zapi: [3.3,-28.1,-0.5,-18.5,1.1,-55.8,-21.3,8.5,73.6,15.9,-28.1,61.1,-50.7,-44.4,-28.7,16.6,53.9,-40.4,-85.8,-36.1,-1.5,31.7,-34.8,-13.7,13.8,60.3,-20.2,-6.9,-22.6,82.2,-30.9,62.1,-7.1,-1.9,-65.9,-2.2,19.3,47.9,-52.0,13.3,25.0]
kubu: [-22.7,3.3,15.8,-5.5,45.0,9.3,10.0,15.7,-36.1,-0.2,-12.4,-0.3,-15.4,8.4,16.3,17.5,-11.6,59.2,27.5,15.6,2.0,13.5,-6.7,24.4,-8.8,-6.3,19.1,8.2,30.7,-2.0,-15.8,-6.9,-2.4,21.9,22.7,-16.0,33.2,4.9,39.9,8.6,-3.9]
Visi: [-20.8,13.4,26.8,-11.1,-30.7,30.2,13.6,11.8,-3.9,-29.3,26.7,-15.5,4.3,21.1,5.5,6.0,24.9,52.2,-0.3,-25.7,6.5,2.6,-33.4,37.9,-4.6,-9.1,20.2,-16.2,-22.2,-34.7,45.1,29.8,3.5,31.8,19.5,-14.8,21.9,19.0,11.7,-14.1,-25.0]
nosak: [18.5,24.8,7.0,-58.2,-34.9,42.7,8.4,-12.0,-0.4,-11.9,15.6,8.1,19.2,23.0,0.2,0.4,39.0,29.3,6.4,-18.9,-7.8,30.1,9.3,15.5,-4.2,33.9,-21.6,5.5,-20.8,17.1,12.8,-18.1,-17.2,-17.5,17.1,-18.0,-2.2,45.9,14.2,-37.5,-5.3]
Meliz: [24.7,-6.5,-5.8,-59.0,5.9,44.3,31.8,-6.5,-5.3,-23.4,-30.6,31.1,-15.7,4.6,-25.4,11.5,28.4,7.2,13.6,-14.1,-0.4,38.8,-6.2,15.7,-12.9,15.8,-11.7,14.7,-31.4,6.2,-40.2,-24.6,-28.3,-21.1,16.5,-3.8,18.8,22.5,16.0,24.6,-50.6]
Rur: [-33.8,50.9,51.1,33.7,-56.4,-24.8,-41.3,32.1,-9.7,-5.9,69.8,-31.2,43.4,6.9,46.1,-21.4,21.6,2.8,18.7,-25.9,10.6,-28.4,22.4,-17.6,9.5,-5.1,21.5,-73.8,-16.0,15.0,69.3,-4.3,-8.5,25.8,-2.0,-22.1,-11.6,7.4,-7.6,-58.4,48.8]
vaga: [-28.3,-3.2,7.3,26.2,8.9,-30.1,-8.9,22.3,8.4,-3.3,12.4,3.1,-5.4,-4.1,10.6,11.5,-0.2,-5.2,-15.3,-11.6,13.2,-11.8,-24.1,-9.6,-1.0,-11.6,24.3,-26.9,-18.1,9.3,6.7,46.5,17.3,31.3,-21.8,-4.6,19.8,3.9,-13.8,8.8,9.9]
Tul: [24.1,-12.5,-19.6,2.4,5.2,18.6,12.0,-29.8,63.9,-12.6,5.4,-20.5,-7.8,16.2,-49.0,-0.2,-6.3,-26.9,-37.6,-9.2,-25.1,-21.1,-41.1,29.9,20.7,-18.4,-21.8,17.2,-22.6,-83.3,26.1,16.6,23.8,-11.5,2.3,25.5,-17.1,3.1,-35.2,4.3,-40.2]
Pef: [36.7,-12.5,11.1,-36.3,-36.2,27.4,11.5,-12.3,21.3,-22.2,-31.1,21.6,-17.2,-35.1,-30.7,-6.5,46.9,-46.2,-21.2,-6.6,2.5,26.9,16.0,4.3,20.9,39.6,-27.4,-14.6,-34.6,23.9,-22.1,-34.0,-58.8,-38.1,5.0,23.4,-11.0,-17.1,-20.8,20.5,-20.9]
giliv: [-28.7,23.7,-12.7,72.3,44.7,-71.4,-42.3,-23.5,58.2,37.7,29.8,-61.1,-22.8,31.0,10.8,45.1,-82.4,13.8,-5.2,59.2,-49.5,-74.1,-23.5,22.4,70.1,-26.0,-11.4,-3.7,62.9,-75.0,6.5,-3.2,43.4,22.2,2.7,23.2,3.0,15.2,-19.4,-25.3,68.2]
common Visi Tul:  => [4.3]
[36.7,-12.5,11.1,-36.3,-36.2,27.4,11.5,-12.3,21.3,-22.2,-31.1,21.6,-17.2,-35.1,-30.7,-6.5,46.9,-46.2,-21.2,-6.6,2.5,26.9,16.0,4.3,20.9,39.6,-27.4,-14.6,-34.6,23.9,-22.1,-34.0,-58.8,-38.1,5.0,23.4,-11.0,-17.1,-20.8,20.5,-20.9] => Pef
[24.1,-12.5,-19.6,2.4,5.2,18.6,12.0,-29.8,63.9,-12.6,5.4,-20.5,-7.8,16.2,-49.0,-0.2,-6.3,-26.9,-37.6,-9.2,-25.1,-21.1,-41.1,29.9,20.7,-18.4,-21.8,17.2,-22.6,-83.3,26.1,16.6,23.8,-11.5,2.3,25.5,-17.1,3.1,-35.2,4.3,-40.2] => Tul

fosuz: [-7.0,2.2,3.8,-0.7,-1.2,-19.1,20.5,-5.0,-21.3,-19.0,-4.1,-12.2,57.4,-35.2,-5.0,-20.3,71.1,-0.8,-11.5,-18.1,-9.8,33.0,-6.0,8.0,-31.5,-42.9,-17.3,42.4,-35.6,-5.6,-32.6]
Pudo: [29.8,-23.5,-6.9,-13.2,-8.2,2.9,-2.8,-34.7,20.4,38.3,-22.9,-3.8,-8.5,-0.6,18.9,-7.2,-14.4,4.4,13.6,-11.0,-4.7,37.4,-13.0,-39.7,62.6,-19.4,5.1,-31.3,82.7,35.8,35.8]
tado: [-13.3,37.5,-13.2,-10.5,-21.7,7.1,2.1,43.3,-31.8,-8.8,59.7,49.5,-5.8,-4.3,-10.0,-23.8,0.7,-12.0,-20.6,-9.6,39.6,-42.8,21.9,14.9,-34.3,15.1,-27.8,58.6,-13.1,26.8,-37.0]
[29.8,-23.5,-6.9,-13.2,-8.2,2.9,-2.8,-34.7,20.4,38.3,-22.9,-3.8,-8.5,-0.6,18.9,-7.2,-14.4,4.4,13.6,-11.0,-4.7,37.4,-13.0,-39.7,62.6,-19.4,5.1,-31.3,82.7,35.8,35.8] => Pudo
common Pudo tado:  => [-13.2]
[-7.0,2.2,3.8,-0.7,-1.2,-19.1,20.5,-5.0,-21.3,-19.0,-4.1,-12.2,57.4,-35.2,-5.0,-20.3,71.1,-0.8,-11.5,-18.1,-9.8,33.0,-6.0,8.0,-31.5,-42.9,-17.3,42.4,-35.6,-5.6,-32.6] => fosuz

